Here is a tiny trained network, its code and every weight. The questions are about switching its units off for an input and a target symbol, where a switched-off unit gives its printed mean instead of its output.

import numpy as np


def w(rows, s, z=0):
    codes = np.array(rows[::2]) - 128.0
    scale = np.full(codes.shape[1], s)
    scale[-1] = z or s
    return codes * scale


def f(y):
    return np.maximum(y, 0)


def softmax(a):
    e = np.exp(a - a.max(-1, keepdims=True))
    return e / e.sum(-1, keepdims=True)


def log_softmax(a):
    a = a - a.max(-1, keepdims=True)
    return a - np.log(np.exp(a).sum(-1, keepdims=True))


def net(x, mask):
    ids = ['ΞΦΨβγητ'.index(c) for c in x.split()]
    T = len(ids)
    res = E[ids] + P[:T]
    u = 0
    for l in range(2):
        q, k, v = (res @ M[l].T for M in (Q, K, V))
        z = softmax(np.where(np.tri(T) > 0, q @ k.T / 3**0.5, -1e9)) @ v
        res = res + np.where(mask[u], z, O[l][:, -1]) @ O[l][:, :-1]
        u += 1
        y = f(res @ A[l][:, :-1].T + A[l][:, -1])
        res = res + np.where(mask[u : u + 4], y, B[l][:, -1]) @ B[l][:, :-1]
        u += 4
    return log_softmax(res[-1] @ U[:, :-1].T + U[:, -1])


Q, K, V, O, A, B = {}, {}, {}, {}, {}, {}
E = w([
[100,120,80],'Ξ',
[128,251,181],'Φ',
[100,115,104],'Ψ',
[62,73,105],'β',
[56,226,93],'γ',
[139,142,137],'η',
[74,118,155],'τ',
],0.02)
P = w([
[160,170,104],'0',
[133,180,93],'1',
[83,142,78],'2',
[223,156,132],'3',
[137,173,105],'4',
[36,133,71],'5',
[216,172,151],'6',
[145,167,113],'7',
[31,123,68],'8',
[221,179,162],'9',
[152,167,137],'10',
[57,79,154],'11',
[255,195,108],'12',
[174,166,143],'13',
],0.0073)
Q[0] = w([
[81,128,102],'L0H0',
[52,198,2],'L0H0',
[91,54,132],'L0H0',
],0.0083)
K[0] = w([
[182,105,183],'L0H0',
[57,42,245],'L0H0',
[140,197,151],'L0H0',
],0.011)
V[0] = w([
[135,201,159],'L0H0',
[155,147,2],'L0H0',
[189,141,39],'L0H0',
],0.0089)
O[0] = w([
[147,67,137,78],'L0H0',
[160,155,7,251],'L0H0',
[254,135,8,64],'L0H0',
],0.0081,0.0018)
A[0] = w([
[110,126,170,32],'L0N0',
[139,2,111,49],'L0N1',
[46,83,95,163],'L0N2',
[148,105,80,2],'L0N3',
],0.0098,0.0024)
B[0] = w([
[152,147,81,139],'L0N0',
[2,155,50,144],'L0N1',
[163,104,192,253],'L0N2',
[176,123,47,150],'L0N3',
],0.0095,0.0063)
Q[1] = w([
[102,254,185],'L1H0',
[35,220,59],'L1H0',
[52,178,132],'L1H0',
],0.0075)
K[1] = w([
[60,169,17],'L1H0',
[16,181,195],'L1H0',
[3,196,147],'L1H0',
],0.006)
V[1] = w([
[221,78,167],'L1H0',
[100,110,158],'L1H0',
[153,247,164],'L1H0',
],0.013)
O[1] = w([
[195,244,134,1],'L1H0',
[125,145,65,118],'L1H0',
[207,14,136,150],'L1H0',
],0.011,0.0082)
A[1] = w([
[148,1,57,89],'L1N0',
[82,134,28,71],'L1N1',
[202,169,121,190],'L1N2',
[174,166,74,254],'L1N3',
],0.0097,0.0083)
B[1] = w([
[145,244,144,254],'L1N0',
[77,254,50,170],'L1N1',
[160,128,197,143],'L1N2',
[209,27,85,176],'L1N3',
],0.0098,0.012)
U = w([
[208,120,43,99],'Ξ',
[234,187,208,116],'Φ',
[190,74,71,109],'Ψ',
[87,162,92,49],'β',
[198,248,180,55],'γ',
[225,37,114,121],'η',
[107,2,200,254],'τ',
],0.007,0.0075)

Each question gives the input, a string of symbols that net reads in full, and the target symbol t.
The units are the heads (3 rows each of Q, K, V and O) and the neurons (one row each of A and B). Each row of codes is followed by its name. A weight is (code - 128) times the scale printed after its matrix; where a second scale follows, it is the last column's (O, A, B and U).
mask holds one flag per unit, layer by layer, with each layer's heads first. A switched-off unit (its flag False) gives its mean, the last column of its rows in O or B, instead of its output. The means were averaged over made-up inputs and are rounded, as every weight is.
A unit's drop is (log p(t) with every unit on - log p(t) with that unit switched off) / (log p(t) with every unit on - log p(t) with every unit switched off).
The circuit of an input: a set's keep is (log p(t) with only the set's units on - log p(t) with every unit switched off) / (log p(t) with every unit on - log p(t) with every unit switched off). Starting from all 10 units, units are removed one at a time, each time the one whose removal leaves the highest keep (on an exact tie, the one counted first), for as long as the keep stays at least 0.8.
circuit, biggest first: the units of the circuit, biggest drop first
most important unit: the unit with the biggest drop
top k neurons: the k neurons with the biggest drops, biggest first
input Ψ Φ γ Φ Ξ Ψ, target Φ: most important unit -> L1N0
input Ξ γ β γ η Ξ γ Ψ, target γ: top 3 neurons -> L1N0; L1N3; L0N2
input Ξ γ β Ξ γ Φ τ Φ Ψ Ξ, target γ: circuit, biggest first -> L1N0; L1H0; L0N2
input Ξ Ξ Ξ Ψ β τ Ξ η η η, target η: circuit, biggest first -> L1N3; L0H0; L1N1
input γ Ξ β β Ψ Ξ, target β: top 3 neurons -> L1N1; L1N3; L0N1
input Ξ Ξ Ξ Ξ Ξ β Ξ Ψ γ Ξ η γ Ξ Ξ, target γ: circuit, biggest first -> L1N0; L1H0; L0N2; L0H0
input Ξ Ξ β Ξ η β Ψ Ψ, target β: circuit, biggest first -> L1H0; L1N1
input Ψ τ η τ Ξ Ξ τ β γ Ξ Ψ γ, target τ: top 2 neurons -> L0N2; L1N1
input τ Ψ Ξ τ Ψ Ξ Ξ Ξ Ξ Ψ, target Ξ: circuit, biggest first -> L0H0; L0N2; L1H0; L1N3
input Ψ τ β Ξ Ξ τ Ξ Φ, target τ: top 3 neurons -> L0N2; L1N0; L1N1
input τ Ξ Ξ Ξ Ξ Ξ γ Ξ Ξ β Ξ Ψ, target β: circuit, biggest first -> L0H0; L1H0; L1N1
input Ξ Φ β τ η, target τ: top 4 neurons -> L1N0; L0N1; L1N1; L0N3
input τ γ Ξ η, target η: circuit, biggest first -> L1N3; L0H0; L1H0; L1N0
input Φ Φ Ξ, target Φ: circuit, biggest first -> L1N0; L1H0
input Ψ Ψ τ Ξ τ β Ξ Φ η τ τ τ Ψ, target τ: circuit, biggest first -> L0H0; L1N1
input Ψ Ξ Ξ, target Ξ: circuit, biggest first -> L0H0; L1N3; L1N1
input Ξ Ξ Ξ Ξ Ξ, target Ξ: circuit, biggest first -> L0H0; L1N1
input Ψ γ Ψ β Ξ τ γ γ, target τ: most important unit -> L0H0
input Ψ Ξ Ξ η τ η Ξ Ξ Ξ Ξ β, target β: circuit, biggest first -> L0N1; L1N1; L1H0
input Ξ τ Φ Ξ β Ξ τ Ξ Ψ τ η τ Ξ Φ, target τ: most important unit -> L1N0
input τ Ξ Ξ Φ, target η: top 3 neurons -> L1N3; L1N0; L0N2
input Ξ τ τ Ψ τ Ξ, target τ: top 2 neurons -> L0N2; L1N0
input Ξ Ξ β Ψ Ξ Ξ Ψ, target Ξ: top 3 neurons -> L0N2; L1N3; L1N1
